Below is a small trained network, with its code and all its weights. Each question gives an input and a target symbol and asks what happens when units are switched off, that is, made to give their printed mean instead of their output.

import numpy as np


def w(rows, s, z=0):
    codes = np.array(rows[::2]) - 128.0
    scale = np.full(codes.shape[1], s)
    scale[-1] = z or s
    return codes * scale


def norm(h):
    return h / np.sqrt((h * h).mean(-1, keepdims=True) + 1e-5)


def f(y):
    return np.maximum(y, 0)


def softmax(a):
    e = np.exp(a - a.max(-1, keepdims=True))
    return e / e.sum(-1, keepdims=True)


def log_softmax(a):
    a = a - a.max(-1, keepdims=True)
    return a - np.log(np.exp(a).sum(-1, keepdims=True))


def net(x, mask):
    ids = ['ΓΣΦβδεθλξτω'.index(c) for c in x.split()]
    T = len(ids)
    res = E[ids] + P[:T]
    q, k, v = (norm(res) @ M[0].T for M in (Q, K, V))
    z = softmax(np.where(np.tri(T) > 0, q @ k.T / 3**0.5, -1e9)) @ v
    res = res + np.where(mask[0], z, O[0][:, -1]) @ O[0][:, :-1]
    y = f(norm(res) @ A[0][:, :-1].T + A[0][:, -1])
    res = res + np.where(mask[1:13], y, B[0][:, -1]) @ B[0][:, :-1]
    return log_softmax(norm(res)[-1] @ U[:, :-1].T + U[:, -1])


Q, K, V, O, A, B = {}, {}, {}, {}, {}, {}
E = w([
[99,108,132,87],'Γ',
[110,123,133,61],'Σ',
[68,101,119,74],'Φ',
[120,128,116,118],'β',
[125,133,127,105],'δ',
[74,113,118,115],'ε',
[133,124,144,79],'θ',
[87,101,131,63],'λ',
[132,82,85,68],'ξ',
[105,110,122,59],'τ',
[43,126,3,193],'ω',
],0.0037)
P = w([
[156,120,139,170],'0',
[28,159,179,34],'1',
[254,154,155,94],'2',
[124,103,135,125],'3',
[62,175,133,82],'4',
[218,170,135,44],'5',
[124,101,131,134],'6',
[46,176,90,101],'7',
],0.006)
Q[0] = w([
[137,234,157,121],'h0',
[99,8,139,143],'h0',
[168,139,105,82],'h0',
],0.013)
K[0] = w([
[98,154,83,2],'h0',
[148,83,211,203],'h0',
[98,102,3,146],'h0',
],0.0084)
V[0] = w([
[210,79,137,66],'h0',
[128,91,10,110],'h0',
[254,195,88,165],'h0',
],0.0061)
O[0] = w([
[241,141,50,98,208],'h0',
[185,2,145,227,146],'h0',
[197,203,186,196,5],'h0',
],0.0059,0.0028)
A[0] = w([
[199,135,119,85,3],'n0',
[126,121,144,97,106],'n1',
[76,101,179,159,127],'n2',
[183,32,151,173,106],'n3',
[88,115,227,198,229],'n4',
[116,44,92,124,131],'n5',
[1,175,154,120,29],'n6',
[146,83,244,108,71],'n7',
[166,142,65,185,126],'n8',
[128,125,166,57,137],'n9',
[88,159,62,193,107],'n10',
[56,130,114,63,186],'n11',
],0.0066,0.0032)
B[0] = w([
[25,51,129,97,157],'n0',
[132,149,140,146,148],'n1',
[137,117,48,43,140],'n2',
[69,213,145,226,156],'n3',
[108,84,203,13,143],'n4',
[197,135,154,151,190],'n5',
[1,152,124,7,172],'n6',
[179,103,110,217,134],'n7',
[115,83,192,120,157],'n8',
[144,145,138,200,192],'n9',
[159,143,176,75,142],'n10',
[99,187,122,196,254],'n11',
],0.0059,0.006)
U = w([
[185,108,158,255,249],'Γ',
[203,4,97,63,153],'Σ',
[95,25,229,117,142],'Φ',
[73,32,48,183,66],'β',
[178,201,215,105,65],'δ',
[179,194,148,105,45],'ε',
[19,137,172,50,172],'θ',
[200,142,107,39,85],'λ',
[154,131,27,157,3],'ξ',
[84,244,87,186,108],'τ',
[159,151,230,92,122],'ω',
],0.0089,0.0032)

Each question gives the input, a string of symbols that net reads in full, and the target symbol t.
The units are the heads (3 rows each of Q, K, V and O) and the neurons (one row each of A and B). Each row of codes is followed by its name. A weight is (code - 128) times the scale printed after its matrix; where a second scale follows, it is the last column's (O, A, B and U).
mask holds one flag per unit, heads first, then neurons. A switched-off unit (its flag False) gives its mean, the last column of its rows in O or B, instead of its output. The means were averaged over made-up inputs and are rounded, as every weight is.
A unit's drop is (log p(t) with every unit on - log p(t) with that unit switched off) / (log p(t) with every unit on - log p(t) with every unit switched off).
The circuit of an input: a set's keep is (log p(t) with only the set's units on - log p(t) with every unit switched off) / (log p(t) with every unit on - log p(t) with every unit switched off). Starting from the 12 units with the biggest drops (on a tie, the unit counted first), units are removed one at a time, each time the one whose removal leaves the highest keep (on an exact tie, the one counted first), for as long as the keep stays at least 0.8.
circuit, biggest first: the units of the circuit, biggest drop first
unit that matters most: the unit with the biggest drop
k most important neurons: the k neurons with the biggest drops, biggest first
drop of u: that unit's drop, to one decimal
input ω ξ β, target Γ: circuit, biggest first : [h0, n3, n6]
input δ ξ ξ θ Φ ξ τ, target δ: circuit, biggest first : [h0]
input ω β δ, target Γ: circuit, biggest first : [h0, n7, n6]
input Γ β ξ Φ ξ ξ, target Σ: circuit, biggest first : [h0, n6]
input ξ ξ δ δ ξ λ, target Σ: circuit, biggest first : [h0, n6]
input ω ξ β δ, target Φ: circuit, biggest first : [h0, n4]
input Γ Φ τ β, target τ: circuit, biggest first : [h0, n6]
input τ ξ ξ ω, target Σ: circuit, biggest first : [n11, h0, n8]
input Σ ω β δ, target λ: circuit, biggest first : [h0, n11]
input ξ ω ξ Γ Γ ξ, target Σ: 2 most important neurons : [n6, n0]
input θ Φ ω, target Γ: circuit, biggest first : [h0, n8]
input ω τ ξ ε ω τ τ, target Φ: 2 most important neurons : [n4, n3]
input ξ ε Γ, target Σ: 3 most important neurons : [n0, n11, n6]
input ξ λ Φ λ, target Γ: unit that matters most : n3
input δ ξ ε, target Σ: 2 most important neurons : [n3, n6]
input Γ ξ ξ ω ξ ξ δ, target τ: 2 most important neurons : [n6, n5]
input ω ξ ω ξ Σ Σ ξ, target Φ: 2 most important neurons : [n4, n11]
input τ Γ ξ Γ Γ λ β, target Σ: drop of n11 : 0.4
input δ τ τ θ, target δ: drop of h0 : 0.6
input δ β Γ Γ ε Γ Φ, target δ: drop of n4 : 0.0
